Below are the code and all the weights of a small trained network. Each question names an input and a class and asks about switching units off, where a switched-off unit gives its printed mean instead of its output.

import numpy as np


def w(rows, s, z=0):
    codes = np.array(rows[::2]) - 128.0
    scale = np.full(codes.shape[1], s)
    scale[-1] = z or s
    return codes * scale


def f(y):
    return np.maximum(y, 0)


def log_softmax(a):
    a = a - a.max(-1, keepdims=True)
    return a - np.log(np.exp(a).sum(-1, keepdims=True))


def net(x, mask):
    res = np.array(x, float).reshape(1, 2) / 4 @ E
    y = f(res @ A[0][:, :-1].T + A[0][:, -1])
    res = res + np.where(mask, y, B[0][:, -1]) @ B[0][:, :-1]
    return log_softmax(res[-1] @ U[:, :-1].T + U[:, -1])


A, B = {}, {}
E = w([
[150,220,17,170,183,66,51,230],'x0',
[246,105,133,169,255,136,74,12],'x1',
],0.0083)
A[0] = w([
[170,104,210,61,64,146,194,85,110],'n0',
[162,111,94,167,232,126,136,3,115],'n1',
[70,162,182,37,80,43,189,225,80],'n2',
[140,218,93,145,110,148,70,136,248],'n3',
[107,94,155,92,58,122,99,54,139],'n4',
[130,121,217,81,112,237,193,58,63],'n5',
[139,101,148,108,145,137,170,141,254],'n6',
[39,151,93,170,86,106,221,152,229],'n7',
[72,135,151,119,108,125,194,212,83],'n8',
[163,100,120,151,123,130,163,156,124],'n9',
[133,108,181,128,71,184,157,62,176],'n10',
[109,172,117,231,135,137,94,191,78],'n11',
[148,253,56,197,162,15,124,128,76],'n12',
[12,142,107,166,38,121,219,211,119],'n13',
[211,222,77,100,175,39,86,200,92],'n14',
[123,107,81,70,180,111,84,167,92],'n15',
[173,105,147,209,173,116,96,69,77],'n16',
[101,12,163,124,111,151,146,106,111],'n17',
[106,216,68,172,103,129,32,179,117],'n18',
[197,100,139,219,221,77,115,63,204],'n19',
],0.0069,0.008)
B[0] = w([
[77,115,63,83,190,139,153,158,203],'n0',
[97,115,135,216,116,178,109,95,216],'n1',
[93,56,159,203,125,160,122,66,205],'n2',
[168,180,60,107,97,167,164,186,247],'n3',
[143,120,99,77,136,97,123,138,182],'n4',
[93,48,79,114,214,100,142,199,200],'n5',
[190,255,26,80,87,167,169,126,228],'n6',
[145,202,103,169,77,166,137,56,244],'n7',
[41,90,169,193,126,158,110,114,178],'n8',
[111,171,152,131,124,130,101,167,128],'n9',
[117,154,53,86,166,167,155,159,216],'n10',
[46,23,126,89,205,71,175,165,171],'n11',
[79,74,70,111,169,110,155,155,217],'n12',
[112,96,104,212,128,183,102,77,238],'n13',
[118,86,98,102,181,143,162,151,229],'n14',
[100,51,146,82,159,89,140,140,155],'n15',
[42,38,137,170,110,186,98,65,175],'n16',
[61,130,101,80,157,100,171,173,185],'n17',
[98,115,93,100,199,168,169,152,219],'n18',
[159,148,125,166,127,200,139,80,254],'n19',
],0.0083,0.0098)
U = w([
[111,85,113,234,135,154,136,53,83],'0',
[101,68,92,39,178,122,170,196,77],'1',
[191,253,93,96,110,151,157,123,254],'2',
[128,86,170,126,119,57,110,142,103],'3',
[142,106,174,90,111,97,49,149,99],'4',
[152,93,150,114,103,83,101,144,77],'5',
[152,127,144,109,127,49,89,132,88],'6',
[117,107,196,134,108,84,51,141,109],'7',
],0.014,0.007)

Each question gives the input, the list of numbers given to net, and the class t.
The units are the neurons (one row each of A and B). Each row of codes is followed by its name. A weight is (code - 128) times the scale printed after its matrix; where a second scale follows, it is the last column's (A, B and U).
mask holds one flag per neuron, in row order. A switched-off neuron (its flag False) gives its mean, the last column of its row in B, instead of its output. The means were averaged over made-up inputs and are rounded, as every weight is.
A unit's drop is (log p(t) with every unit on - log p(t) with that unit switched off) / (log p(t) with every unit on - log p(t) with every unit switched off).
unit that matters most: the unit with the biggest drop
top k neurons: the k neurons with the biggest drops, biggest first
drop of u: that unit's drop, to one decimal
input [-7,5], class 1: unit that matters most : n5
input [3,-4], class 0: top 2 neurons : n13; n2
input [8,-8], class 0: top 2 neurons : n13; n2
input [3,-3], class 2: top 3 neurons : n1; n16; n5
input [-4,1], class 1: top 2 neurons : n5; n7
input [7,6], class 1: top 2 neurons : n14; n12
input [-8,-8], class 0: top 3 neurons : n13; n2; n7
input [5,4], class 1: top 2 neurons : n13; n7
input [0,-4], class 0: top 3 neurons : n13; n2; n8
input [-7,-8], class 0: top 2 neurons : n13; n2
input [-6,-7], class 0: top 3 neurons : n13; n2; n7
input [-3,3], class 2: drop of n12 : 0.2
input [-5,-7], class 0: drop of n13 : 0.1
input [2,1], class 2: drop of n0 : 0.0
input [3,-2], class 2: unit that matters most : n5
